Below are the code and all the weights of a small trained network. Each question names an input and a target symbol and asks about switching units off, where a switched-off unit gives its printed mean instead of its output.

import numpy as np


def w(rows, s, z=0):
    codes = np.array(rows[::2]) - 128.0
    scale = np.full(codes.shape[1], s)
    scale[-1] = z or s
    return codes * scale


def f(y):
    return y / 2 * (1 + np.tanh(0.7978845608 * (y + 0.044715 * y**3)))


def softmax(a):
    e = np.exp(a - a.max(-1, keepdims=True))
    return e / e.sum(-1, keepdims=True)


def log_softmax(a):
    a = a - a.max(-1, keepdims=True)
    return a - np.log(np.exp(a).sum(-1, keepdims=True))


def net(x, mask):
    ids = ['γδεηθλμξσφω'.index(c) for c in x.split()]
    T = len(ids)
    res = E[ids] + P[:T]
    r = res
    for j in range(3):
        rows = slice(2 * j, 2 * j + 2)
        q, k, v = (r @ M[0][rows].T for M in (Q, K, V))
        z = softmax(np.where(np.tri(T) > 0, q @ k.T / 2**0.5, -1e9)) @ v
        o = O[0][rows]
        res = res + np.where(mask[j], z, o[:, -1]) @ o[:, :-1]
    y = f(res @ A[0][:, :-1].T + A[0][:, -1])
    res = res + np.where(mask[3:15], y, B[0][:, -1]) @ B[0][:, :-1]
    return log_softmax(res[-1] @ U[:, :-1].T + U[:, -1])


Q, K, V, O, A, B = {}, {}, {}, {}, {}, {}
E = w([
[109,129,123,123,139],'γ',
[90,177,187,82,173],'δ',
[232,89,98,32,91],'ε',
[187,151,145,41,147],'η',
[116,168,141,66,126],'θ',
[154,141,148,96,160],'λ',
[158,139,108,79,129],'μ',
[123,107,127,57,99],'ξ',
[57,129,163,128,127],'σ',
[82,163,176,139,170],'φ',
[103,5,162,147,136],'ω',
],0.025)
P = w([
[84,9,47,149,225],'0',
[96,121,133,48,135],'1',
[98,116,134,56,130],'2',
[97,114,138,54,130],'3',
[94,115,138,53,132],'4',
[93,113,137,50,129],'5',
[94,110,139,51,131],'6',
[97,110,142,48,127],'7',
[89,113,143,47,128],'8',
[91,107,141,49,127],'9',
[77,119,149,47,120],'10',
],0.011)
Q[0] = w([
[84,140,179,38,135],'h1',
[111,128,127,48,75],'h1',
[164,156,55,233,67],'h2',
[118,119,142,122,81],'h2',
[181,187,9,178,143],'h3',
[159,169,122,43,67],'h3',
],0.012)
K[0] = w([
[125,108,116,121,177],'h1',
[104,4,110,152,178],'h1',
[117,229,131,68,75],'h2',
[137,149,140,180,157],'h2',
[136,223,170,100,73],'h3',
[126,152,65,130,159],'h3',
],0.017)
V[0] = w([
[175,178,94,11,134],'h1',
[162,96,41,137,102],'h1',
[206,41,102,104,136],'h2',
[191,136,198,162,203],'h2',
[125,97,3,218,191],'h3',
[114,139,142,118,35],'h3',
],0.014)
O[0] = w([
[94,112,104,68,55,118],'h1',
[68,66,92,214,89,148],'h1',
[83,125,136,143,61,253],'h2',
[178,246,94,98,115,123],'h2',
[148,80,60,183,147,173],'h3',
[84,86,240,150,103,60],'h3',
],0.014,0.02)
A[0] = w([
[198,41,253,187,67,42],'n1',
[114,109,78,178,114,134],'n2',
[176,118,143,1,74,145],'n3',
[121,90,101,29,157,255],'n4',
[139,174,89,192,126,109],'n5',
[95,102,193,113,55,80],'n6',
[186,135,101,103,154,56],'n7',
[102,145,94,84,107,66],'n8',
[190,98,98,178,190,104],'n9',
[60,123,123,159,48,185],'n10',
[150,226,63,102,110,109],'n11',
[185,224,115,137,162,198],'n12',
],0.0084,0.0047)
B[0] = w([
[114,192,132,135,123,144],'n1',
[143,104,126,39,181,201],'n2',
[70,171,166,160,172,210],'n3',
[68,84,154,227,165,205],'n4',
[83,183,133,21,61,160],'n5',
[117,157,173,30,185,198],'n6',
[129,163,88,114,150,163],'n7',
[101,209,117,196,102,189],'n8',
[149,148,225,134,104,187],'n9',
[254,143,144,193,165,254],'n10',
[171,81,212,76,96,205],'n11',
[72,153,157,129,43,187],'n12',
],0.0082,0.021)
U = w([
[158,154,138,103,117,83],'γ',
[89,163,133,229,31,123],'δ',
[73,180,121,111,169,4],'ε',
[120,154,101,140,129,177],'η',
[100,136,64,58,200,188],'θ',
[180,105,167,195,35,122],'λ',
[56,102,107,72,41,158],'μ',
[79,17,218,99,62,131],'ξ',
[3,126,98,141,144,131],'σ',
[113,161,51,196,119,223],'φ',
[152,200,103,205,222,75],'ω',
],0.0075,0.0047)

Each question gives the input, a string of symbols that net reads in full, and the target symbol t.
The units are the heads (2 rows each of Q, K, V and O) and the neurons (one row each of A and B). Each row of codes is followed by its name. A weight is (code - 128) times the scale printed after its matrix; where a second scale follows, it is the last column's (O, A, B and U).
mask holds one flag per unit, heads first, then neurons. A switched-off unit (its flag False) gives its mean, the last column of its rows in O or B, instead of its output. The means were averaged over made-up inputs and are rounded, as every weight is.
A unit's drop is (log p(t) with every unit on - log p(t) with that unit switched off) / (log p(t) with every unit on - log p(t) with every unit switched off).
The circuit of an input: a set's keep is (log p(t) with only the set's units on - log p(t) with every unit switched off) / (log p(t) with every unit on - log p(t) with every unit switched off). Starting from the 12 units with the biggest drops (on a tie, the unit counted first), units are removed one at a time, each time the one whose removal leaves the highest keep (on an exact tie, the one counted first), for as long as the keep stays at least 0.8.
units of the circuit, in order: the units of the circuit, biggest drop first
unit that matters most: the unit with the biggest drop
top k neurons: the k neurons with the biggest drops, biggest first
which heads matter: for each layer, one digit per head in row order, 1 if its drop is at least 0.15 and else 0, layers parted by /
drop of u: that unit's drop, to one decimal
input σ δ η μ θ μ φ η θ, target ω: unit that matters most -> h2
input η η λ μ θ η φ, target δ: units of the circuit, in order -> n8; h1; h2; n10
input γ ξ λ γ, target θ: units of the circuit, in order -> n2; h3; n10; h2
input ε μ φ η σ σ, target λ: which heads matter -> 110
input ε ε ξ θ, target λ: units of the circuit, in order -> n10; h1
input φ σ λ, target γ: top 4 neurons -> n11; n7; n12; n9
input η σ ξ θ η δ θ γ ε ε, target δ: units of the circuit, in order -> n8; n3; n4; h1
input μ η ε σ θ η φ ε δ μ φ, target φ: which heads matter -> 101
input φ η φ η, target γ: which heads matter -> 111
input δ η η δ λ, target ε: top 3 neurons -> n3; n12; n10
input δ ξ δ λ ξ θ η γ ε, target ε: units of the circuit, in order -> n3; h1; h3
input γ ξ ξ ε γ η ε θ μ γ φ, target θ: which heads matter -> 001
input γ σ λ δ ξ μ, target θ: top 2 neurons -> n2; n10
input μ θ η, target φ: unit that matters most -> h1
input φ μ θ θ θ μ η ε, target γ: units of the circuit, in order -> n11; h2
input λ η δ ε ε ε, target μ: which heads matter -> 011
input θ φ δ, target σ: top 2 neurons -> n10; n4
input ξ θ ξ, target ξ: which heads matter -> 011
input ε δ η η γ γ η θ ε ε η, target λ: which heads matter -> 110
input ξ ε η ξ φ σ σ, target ξ: units of the circuit, in order -> h2
input θ η σ η λ ξ θ σ θ, target σ: which heads matter -> 110
input γ δ φ θ δ ξ ε, target θ: top 2 neurons -> n2; n10
input μ η ξ σ σ ε δ μ, target φ: drop of n11 -> 0.2
input λ ε μ ε μ θ, target μ: drop of n4 -> 0.0
input ε λ λ, target λ: drop of n11 -> 0.0
